Below are the code and all the weights of a small trained network. Each question names an input and a class and asks about switching units off, where a switched-off unit gives its printed mean instead of its output.

import numpy as np


def w(rows, s, z=0):
    codes = np.array(rows[::2]) - 128.0
    scale = np.full(codes.shape[1], s)
    scale[-1] = z or s
    return codes * scale


def f(y):
    return np.maximum(y, 0)


def log_softmax(a):
    a = a - a.max(-1, keepdims=True)
    return a - np.log(np.exp(a).sum(-1, keepdims=True))


def net(x, mask):
    res = np.array(x, float).reshape(1, 7) / 4 @ E
    y = f(res @ A[0][:, :-1].T + A[0][:, -1])
    res = res + np.where(mask, y, B[0][:, -1]) @ B[0][:, :-1]
    return log_softmax(res[-1] @ U[:, :-1].T + U[:, -1])


A, B = {}, {}
E = w([
[127,254,154,100,237],'x0',
[186,205,100,139,64],'x1',
[102,214,107,183,54],'x2',
[214,69,172,139,166],'x3',
[232,85,126,102,115],'x4',
[196,170,233,82,52],'x5',
[159,125,174,251,167],'x6',
],0.0054)
A[0] = w([
[149,103,135,131,160,242],'N0',
[110,66,89,121,116,204],'N1',
[154,156,173,164,11,210],'N2',
[121,55,153,140,147,204],'N3',
[123,41,154,159,159,208],'N4',
[185,175,134,79,149,232],'N5',
[137,118,133,128,27,193],'N6',
[102,134,79,198,139,178],'N7',
[92,166,145,145,169,251],'N8',
[113,147,106,65,131,166],'N9',
[71,152,95,197,169,189],'N10',
[136,85,163,115,161,161],'N11',
[107,124,38,108,92,180],'N12',
[97,156,78,142,139,191],'N13',
[227,186,192,55,221,224],'N14',
[91,146,96,83,108,231],'N15',
[113,114,72,114,136,184],'N16',
[92,127,93,225,143,140],'N17',
[82,180,131,125,162,159],'N18',
[108,118,55,91,117,78],'N19',
[124,134,67,128,69,246],'N20',
[124,134,109,173,144,126],'N21',
[124,154,105,113,122,74],'N22',
[118,106,66,110,79,225],'N23',
[124,136,140,127,59,161],'N24',
[57,169,128,97,131,112],'N25',
[113,148,109,175,165,153],'N26',
[101,168,129,156,164,189],'N27',
],0.013,0.002)
B[0] = w([
[129,74,118,138,152,178],'N0',
[157,99,177,80,116,204],'N1',
[72,129,77,190,23,234],'N2',
[184,52,100,96,133,206],'N3',
[200,33,107,100,135,223],'N4',
[55,111,127,146,156,198],'N5',
[81,110,140,144,31,212],'N6',
[170,148,165,180,133,202],'N7',
[153,167,51,124,156,196],'N8',
[99,133,132,87,133,178],'N9',
[198,169,121,178,133,221],'N10',
[147,62,103,114,146,183],'N11',
[130,162,214,98,139,201],'N12',
[153,179,136,117,137,189],'N13',
[5,91,128,180,244,254],'N14',
[106,173,147,75,121,192],'N15',
[151,125,169,107,153,178],'N16',
[175,128,153,200,116,211],'N17',
[151,179,45,93,133,194],'N18',
[144,149,194,86,151,178],'N19',
[111,137,176,119,91,201],'N20',
[147,129,135,158,130,164],'N21',
[137,133,120,103,133,149],'N22',
[115,128,209,118,103,201],'N23',
[101,137,123,147,67,183],'N24',
[142,184,69,55,124,191],'N25',
[166,153,124,174,136,181],'N26',
[155,183,85,135,162,186],'N27',
],0.025,0.0083)
U = w([
[102,97,79,139,12,168],'0',
[133,163,48,56,140,5],'1',
[197,169,100,171,142,65],'2',
[134,139,186,52,114,84],'3',
[192,2,81,76,109,222],'4',
[73,96,100,129,185,184],'5',
],0.0087,0.0013)

Each question gives the input, the list of numbers given to net, and the class t.
The units are the neurons (one row each of A and B). Each row of codes is followed by its name. A weight is (code - 128) times the scale printed after its matrix; where a second scale follows, it is the last column's (A, B and U).
mask holds one flag per neuron, in row order. A switched-off neuron (its flag False) gives its mean, the last column of its row in B, instead of its output. The means were averaged over made-up inputs and are rounded, as every weight is.
A unit's drop is (log p(t) with every unit on - log p(t) with that unit switched off) / (log p(t) with every unit on - log p(t) with every unit switched off).
The circuit of an input: a set's keep is (log p(t) with only the set's units on - log p(t) with every unit switched off) / (log p(t) with every unit on - log p(t) with every unit switched off). Starting from the 12 units with the biggest drops (on a tie, the unit counted first), units are removed one at a time, each time the one whose removal leaves the highest keep (on an exact tie, the one counted first), for as long as the keep stays at least 0.8.
units of the circuit, in order: the units of the circuit, biggest drop first
unit that matters most: the unit with the biggest drop
top k neurons: the k neurons with the biggest drops, biggest first
drop of u: that unit's drop, to one decimal
input [2,-3,4,-4,0,4,-2], class 1: units of the circuit, in order => [N25; N17]
input [5,8,5,0,-3,3,1], class 0: units of the circuit, in order => [N2]
input [-5,-4,-7,-7,-6,4,0], class 4: units of the circuit, in order => [N3; N4]
input [4,-3,-6,-8,0,2,5], class 1: units of the circuit, in order => [N18; N8; N17]
input [5,5,-5,-7,-8,7,8], class 1: top 2 neurons => [N18; N25]
input [3,2,-2,-8,-1,-7,-2], class 2: top 2 neurons => [N10; N7]
input [7,-4,-1,0,-1,-2,1], class 1: top 2 neurons => [N18; N8]
input [6,-4,5,-8,-8,-6,-3], class 2: top 4 neurons => [N10; N17; N7; N26]
input [-6,-1,-3,-7,-5,-4,3], class 2: top 3 neurons => [N10; N17; N7]
input [-1,5,2,5,-1,-1,-5], class 0: top 2 neurons => [N6; N1]
input [2,0,-2,3,-7,5,-7], class 5: top 2 neurons => [N14; N5]
input [8,-4,-3,-2,-4,5,-6], class 5: top 3 neurons => [N14; N5; N10]
input [-1,-7,8,-4,-5,1,-6], class 3: top 2 neurons => [N12; N23]
input [0,-1,4,-7,8,-7,1], class 3: unit that matters most => N12
input [6,7,3,-8,5,-4,-7], class 3: drop of N12 => 0.3
input [0,8,1,-2,-2,0,0], class 0: drop of N11 => 0.0
input [-1,1,4,2,0,-5,-2], class 3: drop of N23 => 0.1
input [2,6,-2,-3,-3,8,-2], class 0: drop of N2 => 0.6
